[[130 147 106 128]
 [125 135 126 128]
 [121 138 130 128]
 [133 143 103 128]
 [130 146 105 128]]
:
[[130 133 121 125 130]
 [146 143 138 135 147]
 [105 103 130 126 106]
 [128 128 128 128 128]]

[[100 123 120 127 129 128 133]
 [114 102 123 126 127 128 120]
 [108 132 121 128 128 129 133]
 [118 111 124 127 127 128 124]
 [128 128 128 128 128 128 128]]
:
[[128 118 108 114 100]
 [128 111 132 102 123]
 [128 124 121 123 120]
 [128 127 128 126 127]
 [128 127 128 127 129]
 [128 128 129 128 128]
 [128 124 133 120 133]]

[[126 118 112 152]
 [126 156 149 110]
 [126 151 147 110]]
:
[[126 126 126]
 [151 156 118]
 [147 149 112]
 [110 110 152]]

[[123 104 143 128]
 [126  99 129 126]
 [122 121 142 125]
 [129 101 124 128]
 [139 135 125 151]
 [121 112 141 120]
 [141 128 127 156]
 [127 126 135 130]
 [141 129 129 155]
 [139 116 118 144]
 [132 137 136 144]
 [138 135 116 139]]
:
[[138 132 139 141 127 141 121 139 129 122 126 123]
 [135 137 116 129 126 128 112 135 101 121  99 104]
 [116 136 118 129 135 127 141 125 124 142 129 143]
 [139 144 144 155 130 156 120 151 128 125 126 128]]

[[127 127 128 131 130 129 129]
 [106 148 135 137 137 146 110]
 [113 142 137 143 140 133 112]
 [111 143 138 142 138 131 111]]
:
[[111 113 106 127]
 [143 142 148 127]
 [138 137 135 128]
 [142 143 137 131]
 [138 140 137 130]
 [131 133 146 129]
 [111 112 110 129]]

[[130 130 128 124 135 121]
 [128 122 117 137 119 127]
 [138 133 131 133 129 134]
 [127 129 129 126 124 128]
 [124 129 132 133 134 122]
 [127 131 123 136 137 105]
 [132 123 123 131 128 139]
 [118 132 120 136 119 134]
 [130 125 131 111 126 127]]
:
[[130 118 132 127 124 127 138 128 130]
 [125 132 123 131 129 129 133 122 130]
 [131 120 123 123 132 129 131 117 128]
 [111 136 131 136 133 126 133 137 124]
 [126 119 128 137 134 124 129 119 135]
 [127 134 139 105 122 128 134 127 121]]

[[125 122 127 129 131 130 157 118 123 143 128]
 [128 124 146 151 119 131 137 125 126 110 126]]
:
[[128 125]
 [124 122]
 [146 127]
 [151 129]
 [119 131]
 [131 130]
 [137 157]
 [125 118]
 [126 123]
 [110 143]
 [126 128]]

[[132 122 153 135 118 141 117 139]
 [117 116 119 139 151 124 145 121]
 [130 138 137 142 110 142 144 110]
 [142 151 127 116 136 120 133 110]
 [114 139 109 110 121 135 121 143]
 [147 138 107 135 126 120 115 143]
 [122 108 112 116 119 130 101 104]
 [118 111 150 118 135 116 124 138]]
:
[[118 122 147 114 142 130 117 132]
 [111 108 138 139 151 138 116 122]
 [150 112 107 109 127 137 119 153]
 [118 116 135 110 116 142 139 135]
 [135 119 126 121 136 110 151 118]
 [116 130 120 135 120 142 124 141]
 [124 101 115 121 133 144 145 117]
 [138 104 143 143 110 110 121 139]]

[[122 127 121 140 106 130 120 130 153 120 119 126 110 156]
 [126 136 127 123 114 134 123 122 143 124 122 130 119 147]
 [124 135 128 122 116 134 123 121 142 124 122 131 119 145]
 [127 128 129 127 128 129 128 128 128 128 128 129 127 129]
 [119 133 121 147 110 123 119 131 155 129 124 119 110 148]]
:
[[119 127 124 126 122]
 [133 128 135 136 127]
 [121 129 128 127 121]
 [147 127 122 123 140]
 [110 128 116 114 106]
 [123 129 134 134 130]
 [119 128 123 123 120]
 [131 128 121 122 130]
 [155 128 142 143 153]
 [129 128 124 124 120]
 [124 128 122 122 119]
 [119 129 131 130 126]
 [110 127 119 119 110]
 [148 129 145 147 156]]
---
[[154 119  98 152 136]
 [139 128 129 128 130]]
:
[136 128]

[[150 120 121 129 106]
 [135 111 136 145 117]
 [128 128 128 128 128]
 [130 129 119 133 127]]
:
[106 145 128 129]

[[111 143 106 114 110]
 [144 122 142 140 135]]
:
[110 140]

[[127 152 124 144]
 [114 125 130 121]
 [129 115 123 137]
 [143 124 146 129]]
:
[144 130 115 143]

[[137 107 118]
 [122 140 103]
 [127 128 131]
 [127 134 123]]
:
[118 140 127]

[[138 116 146 113 132]
 [104  99 145 122 145]]
:
[132 122]

[[127 116]
 [124 115]
 [119 136]
 [154 151]
 [124 130]]
:
[116 124]

[[129 128 132]
 [120 116 118]
 [107 124 133]
 [120 132 122]
 [127 143 136]]
:
[132 116 107]

[[125 135 137 116]
 [114 119 122 150]
 [127 128 134 118]
 [140 144 136 130]
 [133 147 132 117]]
:
[116 122 128 140]
---
[[119 133 116 154 117 140 116 127 147 132]
 [105 147 118 141 114 113 147 146 157 115]]
:
[[105 119]
 [147 133]
 [118 116]
 [141 154]
 [114 117]
 [113 140]
 [147 116]
 [146 127]
 [157 147]
 [115 132]]

[[135 127 114 119 127 128 117]
 [120 138 139 135 118 125 120]
 [120 138 127 144 104 123 128]
 [132 128 131 127 128 117 129]
 [151 123 122 125 125 121 129]]
:
[[151 132 120 120 135]
 [123 128 138 138 127]
 [122 131 127 139 114]
 [125 127 144 135 119]
 [125 128 104 118 127]
 [121 117 123 125 128]
 [129 129 128 120 117]]

[[133 131 130 116 121 129 118 119]
 [132 131 129 121 121 128 120 124]
 [134 119 125 135 126 130 127 135]
 [137 132 127 126 124 129 134 132]
 [127 132 117 119 122 129 115 118]
 [131 119 130 132 124 132 121 134]
 [130 115 118 130 127 139 122 130]
 [133 126 106 122 123 126 113 115]
 [122 128 140 136 124 121 123 137]
 [119 136 127 121 121 131 119 127]
 [141 129 123 125 128 132 137 128]
 [128 132 127 130 128 121 129 127]]
:
[[128 141 119 122 133 130 131 127 137 134 132 133]
 [132 129 136 128 126 115 119 132 132 119 131 131]
 [127 123 127 140 106 118 130 117 127 125 129 130]
 [130 125 121 136 122 130 132 119 126 135 121 116]
 [128 128 121 124 123 127 124 122 124 126 121 121]
 [121 132 131 121 126 139 132 129 129 130 128 129]
 [129 137 119 123 113 122 121 115 134 127 120 118]
 [127 128 127 137 115 130 134 118 132 135 124 119]]

[[118 119 136 117 128 115 130 133]
 [122 133 116 139 138 113 142 129]
 [149 135 107 149 121 132 118 111]
 [118 135 129 126 117 141 119 123]
 [121 107 128 127 131 133 140 125]
 [118 115 134 119 126 114 132 131]
 [148 128 128 122 131 137 134 143]
 [148 143 125 140 132 133 112 120]
 [131 123 129 118 116 142 138 136]
 [135 121 143 119 138 117 123 139]]
:
[[135 131 148 148 118 121 118 149 122 118]
 [121 123 143 128 115 107 135 135 133 119]
 [143 129 125 128 134 128 129 107 116 136]
 [119 118 140 122 119 127 126 149 139 117]
 [138 116 132 131 126 131 117 121 138 128]
 [117 142 133 137 114 133 141 132 113 115]
 [123 138 112 134 132 140 119 118 142 130]
 [139 136 120 143 131 125 123 111 129 133]]

[[127 116 134 123 128 123 123]
 [137 114 117 123 130 116 122]
 [126 123 139 131 129 123 127]
 [120 134 130 128 131 135 128]
 [124 121 122 107 118 135 146]
 [123 115 134 136 135 119 131]
 [127 129 125 131 140 121 129]
 [129 129 115 116 137 125 118]
 [116 105 121 125 143 122 122]
 [134 121 126 138 117 131 124]]
:
[[134 116 129 127 123 124 120 126 137 127]
 [121 105 129 129 115 121 134 123 114 116]
 [126 121 115 125 134 122 130 139 117 134]
 [138 125 116 131 136 107 128 131 123 123]
 [117 143 137 140 135 118 131 129 130 128]
 [131 122 125 121 119 135 135 123 116 123]
 [124 122 118 129 131 146 128 127 122 123]]

[[139 149 119 123]
 [128 121 153 129]
 [136 134 133 149]
 [118 119 124 121]
 [125 128 132 137]
 [121 131 125 141]
 [134 125 130 125]
 [127 135 125 119]
 [123 119 136 123]
 [114 122 126 133]]
:
[[114 123 127 134 121 125 118 136 128 139]
 [122 119 135 125 131 128 119 134 121 149]
 [126 136 125 130 125 132 124 133 153 119]
 [133 123 119 125 141 137 121 149 129 123]]
---
[[121 124 114 117]
 [129 130 133 129]
 [140 132 113 118]
 [124 128 127 128]
 [139 134 150 139]]
:
[[121 124]
 [129 130]
 [140 132]]

[[131 113 111]
 [145 139 119]
 [129 113 111]
 [150 132 128]
 [147 118 121]]
:
[[131 113]
 [145 139]
 [129 113]]

[[119 139]
 [150 149]
 [138 130]
 [121 133]]
:
[[119 139]
 [150 149]
 [138 130]]

[[127 123 126 126 140]
 [124 118 128 125 153]
 [135 123 120 130 129]
 [144 118 113 132 129]
 [123 132 131 125 127]]
:
[[127 123]
 [124 118]
 [135 123]]

[[122 106 136 138 121]
 [120 124 123 134 120]
 [140 145 107 118 135]
 [115 119 135 131 122]]
:
[[122 106]
 [120 124]
 [140 145]]

[[129 124 130 129 143]
 [151 137 124 138 135]
 [122 146 131 137 143]
 [130 116 135 144 146]]
:
[[129 124]
 [151 137]
 [122 146]]

[[149 119 125 143]
 [136 114 136 134]
 [142 130 156 119]]
:
[[149 119]
 [136 114]
 [142 130]]

[[110 103 112]
 [109 125 132]
 [148 114 154]
 [152 117 133]
 [103 145 132]]
:
[[110 103]
 [109 125]
 [148 114]]
---
[[139 131 123]
 [137 110 135]
 [131 101 143]]
:
[139 110 143]

[[119 123 119]
 [124 104 128]
 [102 132 114]]
:
[119 104 114]

[[126 124]
 [155 144]
 [138 141]
 [133 108]
 [ 99 107]]
:
[126 144]

[[122 137 121 128]
 [133 123 118 138]
 [125 125 133 130]
 [119 121 156 127]]
:
[122 123 133 127]

[[135 150]
 [144 148]]
:
[135 148]

[[121 122 143]
 [129 149 119]
 [137 117 138]
 [119 120 137]
 [141 139 115]]
:
[121 149 138]

[[122 136 126 150 137]
 [140 134 126 128 137]
 [141 137 127 135 137]]
:
[122 134 127]
